Below is a small trained network, with its code and all its weights. Each question gives an input and a class and asks what happens when units are switched off, that is, made to give their printed mean instead of their output.

import numpy as np


def w(rows, s, z=0):
    codes = np.array(rows[::2]) - 128.0
    scale = np.full(codes.shape[1], s)
    scale[-1] = z or s
    return codes * scale


def norm(h):
    return h / np.sqrt((h * h).mean(-1, keepdims=True) + 1e-5)


def f(y):
    return y / 2 * (1 + np.tanh(0.7978845608 * (y + 0.044715 * y**3)))


def log_softmax(a):
    a = a - a.max(-1, keepdims=True)
    return a - np.log(np.exp(a).sum(-1, keepdims=True))


def net(x, mask):
    res = np.array(x, float).reshape(1, 3) / 4 @ E
    u = 0
    for l in range(2):
        y = f(norm(res) @ A[l][:, :-1].T + A[l][:, -1])
        res = res + np.where(mask[u : u + 8], y, B[l][:, -1]) @ B[l][:, :-1]
        u += 8
    return log_softmax(norm(res)[-1] @ U[:, :-1].T + U[:, -1])


A, B = {}, {}
E = w([
[124,93,100,149,204,158,126,210,133,252],'x0',
[140,77,2,105,93,121,201,73,98,151],'x1',
[134,244,43,94,125,142,123,125,166,137],'x2',
],0.01)
A[0] = w([
[124,102,195,130,103,124,125,86,122,54,117],'L0N0',
[120,95,186,120,135,126,111,156,124,128,145],'L0N1',
[133,109,145,75,129,123,159,137,130,137,1],'L0N2',
[120,2,66,141,107,120,146,38,121,77,134],'L0N3',
[127,189,133,126,104,121,130,61,131,41,106],'L0N4',
[125,54,230,142,149,129,109,163,134,142,145],'L0N5',
[111,97,102,141,125,134,124,115,128,122,59],'L0N6',
[122,110,198,158,154,123,140,135,135,132,155],'L0N7',
],0.018,0.0026)
B[0] = w([
[62,184,7,160,219,104,110,75,230,118,221],'L0N0',
[188,82,200,102,66,131,189,148,110,116,183],'L0N1',
[128,124,176,111,96,118,124,152,97,157,128],'L0N2',
[188,9,144,63,95,134,175,180,85,146,255],'L0N3',
[89,251,143,231,143,142,113,90,137,140,239],'L0N4',
[182,46,179,100,72,163,168,144,60,174,234],'L0N5',
[102,92,176,86,133,92,144,126,111,103,142],'L0N6',
[148,34,148,77,108,100,134,157,117,59,187],'L0N7',
],0.014,0.017)
A[1] = w([
[63,151,79,150,227,110,116,128,192,166,53],'L1N0',
[142,164,251,128,97,127,83,180,129,69,4],'L1N1',
[114,205,154,186,138,150,101,116,139,152,114],'L1N2',
[104,73,253,118,157,158,54,166,142,148,48],'L1N3',
[136,115,178,143,122,148,81,155,141,108,32],'L1N4',
[81,236,158,243,152,107,159,29,197,53,102],'L1N5',
[128,29,154,90,161,120,109,153,164,98,70],'L1N6',
[92,216,159,207,128,109,76,125,82,114,45],'L1N7',
],0.015,0.0025)
B[1] = w([
[114,151,205,153,128,119,87,110,135,75,194],'L1N0',
[152,52,118,100,95,149,189,152,179,81,148],'L1N1',
[110,128,105,171,129,106,162,133,106,143,187],'L1N2',
[129,90,135,112,109,86,166,191,131,92,167],'L1N3',
[161,126,87,94,119,165,148,160,143,179,133],'L1N4',
[69,199,116,82,217,87,81,203,163,151,253],'L1N5',
[132,201,178,103,10,135,78,138,74,77,195],'L1N6',
[186,90,117,206,114,209,72,15,169,99,184],'L1N7',
],0.012,0.021)
U = w([
[59,254,98,244,202,145,84,132,176,130,1],'0',
[182,5,144,112,46,169,181,199,67,141,255],'1',
],0.0065,0.00051)

Each question gives the input, the list of numbers given to net, and the class t.
The units are the neurons (one row each of A and B). Each row of codes is followed by its name. A weight is (code - 128) times the scale printed after its matrix; where a second scale follows, it is the last column's (A, B and U).
mask holds one flag per neuron, layer by layer. A switched-off neuron (its flag False) gives its mean, the last column of its row in B, instead of its output. The means were averaged over made-up inputs and are rounded, as every weight is.
A unit's drop is (log p(t) with every unit on - log p(t) with that unit switched off) / (log p(t) with every unit on - log p(t) with every unit switched off).
unit that matters most: the unit with the biggest drop
top k neurons: the k neurons with the biggest drops, biggest first
top k neurons in layer l: the k neurons of layer l with the biggest drops, biggest first
drop of u: that unit's drop, to one decimal
input [-6,4,-1], class 0: top 3 neurons : L0N4; L0N0; L0N5
input [7,4,4], class 0: unit that matters most : L0N3
input [-8,-1,-7], class 0: top 2 neurons : L0N0; L0N4
input [8,-6,6], class 1: top 2 neurons : L0N0; L0N4
input [8,-7,6], class 1: top 2 neurons : L0N0; L0N4
input [-7,6,2], class 0: top 2 neurons in layer 0 : L0N4; L0N5
input [5,-1,3], class 0: top 4 neurons : L0N3; L0N5; L0N7; L0N1
input [-4,4,3], class 0: top 2 neurons : L0N4; L0N5
input [-5,5,6], class 0: drop of L0N4 : 1.9
input [-8,0,3], class 0: drop of L1N1 : 0.0
input [5,-8,7], class 1: drop of L0N0 : 4.0
